Here is a tiny trained network, its code and every weight. The questions are about switching its units off for an input and a class, where a switched-off unit gives its printed mean instead of its output.

import numpy as np


def w(rows, s, z=0):
    codes = np.array(rows[::2]) - 128.0
    scale = np.full(codes.shape[1], s)
    scale[-1] = z or s
    return codes * scale


def norm(h):
    return h / np.sqrt((h * h).mean(-1, keepdims=True) + 1e-5)


def f(y):
    return y / 2 * (1 + np.tanh(0.7978845608 * (y + 0.044715 * y**3)))


def log_softmax(a):
    a = a - a.max(-1, keepdims=True)
    return a - np.log(np.exp(a).sum(-1, keepdims=True))


def net(x, mask):
    res = np.array(x, float).reshape(1, 3) / 4 @ E
    u = 0
    for l in range(2):
        y = f(norm(res) @ A[l][:, :-1].T + A[l][:, -1])
        res = res + np.where(mask[u : u + 8], y, B[l][:, -1]) @ B[l][:, :-1]
        u += 8
    return log_softmax(norm(res)[-1] @ U[:, :-1].T + U[:, -1])


A, B = {}, {}
E = w([
[87,126,91,134,201,209],'x0',
[183,28,152,111,255,88],'x1',
[153,72,57,252,90,131],'x2',
],0.006)
A[0] = w([
[110,230,202,106,109,136,77],'0.n0',
[153,196,252,79,117,52,228],'0.n1',
[135,55,160,71,120,157,101],'0.n2',
[59,154,141,133,82,163,254],'0.n3',
[99,236,166,105,190,167,73],'0.n4',
[166,69,89,109,1,39,223],'0.n5',
[169,156,65,184,139,192,85],'0.n6',
[173,105,121,140,182,21,134],'0.n7',
],0.0098,0.0034)
B[0] = w([
[128,80,75,174,38,142,205],'0.n0',
[156,105,255,96,116,232,255],'0.n1',
[177,202,165,163,142,98,144],'0.n2',
[125,94,182,187,107,106,220],'0.n3',
[72,84,39,116,141,51,200],'0.n4',
[106,122,154,120,170,22,253],'0.n5',
[71,199,169,148,78,236,174],'0.n6',
[135,7,101,84,123,164,206],'0.n7',
],0.0084,0.0072)
A[1] = w([
[134,109,36,131,77,114,152],'1.n0',
[168,48,155,80,118,69,253],'1.n1',
[91,201,114,162,102,4,71],'1.n2',
[93,124,79,66,78,188,114],'1.n3',
[104,106,179,27,142,133,152],'1.n4',
[114,136,182,92,118,69,118],'1.n5',
[146,100,92,97,206,176,123],'1.n6',
[166,99,85,185,129,206,38],'1.n7',
],0.011,0.0037)
B[1] = w([
[103,67,136,110,253,122,147],'1.n0',
[81,153,114,161,101,130,245],'1.n1',
[228,156,140,89,168,100,161],'1.n2',
[165,70,130,119,168,24,153],'1.n3',
[150,145,79,150,158,115,186],'1.n4',
[170,172,61,126,141,194,160],'1.n5',
[134,192,141,81,106,132,168],'1.n6',
[209,98,174,96,112,134,147],'1.n7',
],0.012,0.011)
U = w([
[51,140,223,217,2,168,255],'0',
[20,15,94,161,165,10,192],'1',
[205,59,200,61,164,221,114],'2',
[74,232,75,50,198,121,38],'3',
[199,219,167,179,139,7,49],'4',
],0.014,0.0027)

Each question gives the input, the list of numbers given to net, and the class t.
The units are the neurons (one row each of A and B). Each row of codes is followed by its name. A weight is (code - 128) times the scale printed after its matrix; where a second scale follows, it is the last column's (A, B and U).
mask holds one flag per neuron, layer by layer. A switched-off neuron (its flag False) gives its mean, the last column of its row in B, instead of its output. The means were averaged over made-up inputs and are rounded, as every weight is.
A unit's drop is (log p(t) with every unit on - log p(t) with that unit switched off) / (log p(t) with every unit on - log p(t) with every unit switched off).
The circuit of an input: a set's keep is (log p(t) with only the set's units on - log p(t) with every unit switched off) / (log p(t) with every unit on - log p(t) with every unit switched off). Starting from the 12 units with the biggest drops (on a tie, the unit counted first), units are removed one at a time, each time the one whose removal leaves the highest keep (on an exact tie, the one counted first), for as long as the keep stays at least 0.8.
circuit, biggest first: the units of the circuit, biggest drop first
most important unit: the unit with the biggest drop
k most important neurons: the k neurons with the biggest drops, biggest first
top k neurons in layer l: the k neurons of layer l with the biggest drops, biggest first
input [-6,0,-5], class 0: most important unit : 0.n0
input [8,2,4], class 2: top 2 neurons in layer 0 : (0.n5; 0.n3)
input [-7,0,5], class 4: circuit, biggest first : (0.n5; 1.n2)
input [-4,0,-2], class 0: top 3 neurons in layer 1 : (1.n1; 1.n2; 1.n0)
input [4,4,0], class 3: 4 most important neurons : (0.n0; 0.n1; 1.n6; 0.n3)
input [1,7,-1], class 3: 2 most important neurons : (0.n3; 0.n0)
input [1,-4,-8], class 1: 3 most important neurons : (0.n4; 1.n3; 0.n0)
input [0,-2,-6], class 0: 2 most important neurons : (0.n1; 0.n3)
input [-3,-7,1], class 4: 3 most important neurons : (1.n2; 0.n5; 0.n7)
input [-4,0,-6], class 0: 2 most important neurons : (0.n1; 0.n0)
input [4,1,8], class 2: 2 most important neurons : (1.n7; 1.n1)
input [0,3,0], class 2: top 4 neurons in layer 0 : (0.n5; 0.n7; 0.n4; 0.n3)
input [8,2,0], class 3: top 3 neurons in layer 0 : (0.n0; 0.n1; 0.n7)
input [6,6,3], class 2: circuit, biggest first : (0.n5)
input [0,-5,3], class 4: circuit, biggest first : (0.n1; 1.n2)
input [-6,-7,2], class 4: 3 most important neurons : (0.n5; 1.n2; 0.n7)
input [5,0,-2], class 1: 2 most important neurons : (0.n4; 0.n5)
input [-3,0,-7], class 0: top 4 neurons in layer 0 : (0.n1; 0.n0; 0.n7; 0.n4)
input [5,-1,0], class 1: 2 most important neurons : (0.n4; 0.n1)
input [-7,3,-1], class 2: most important unit : 0.n1
input [-8,1,-2], class 2: top 2 neurons in layer 0 : (0.n1; 0.n3)
input [0,-1,-7], class 0: 3 most important neurons : (0.n1; 0.n0; 1.n0)
input [1,-6,-4], class 1: 2 most important neurons : (0.n4; 0.n0)
input [-4,1,0], class 2: top 4 neurons in layer 0 : (0.n1; 0.n4; 0.n7; 0.n0)
input [-1,-7,5], class 4: top 2 neurons in layer 0 : (0.n1; 0.n5)
input [2,3,-8], class 3: 2 most important neurons : (0.n4; 1.n4)
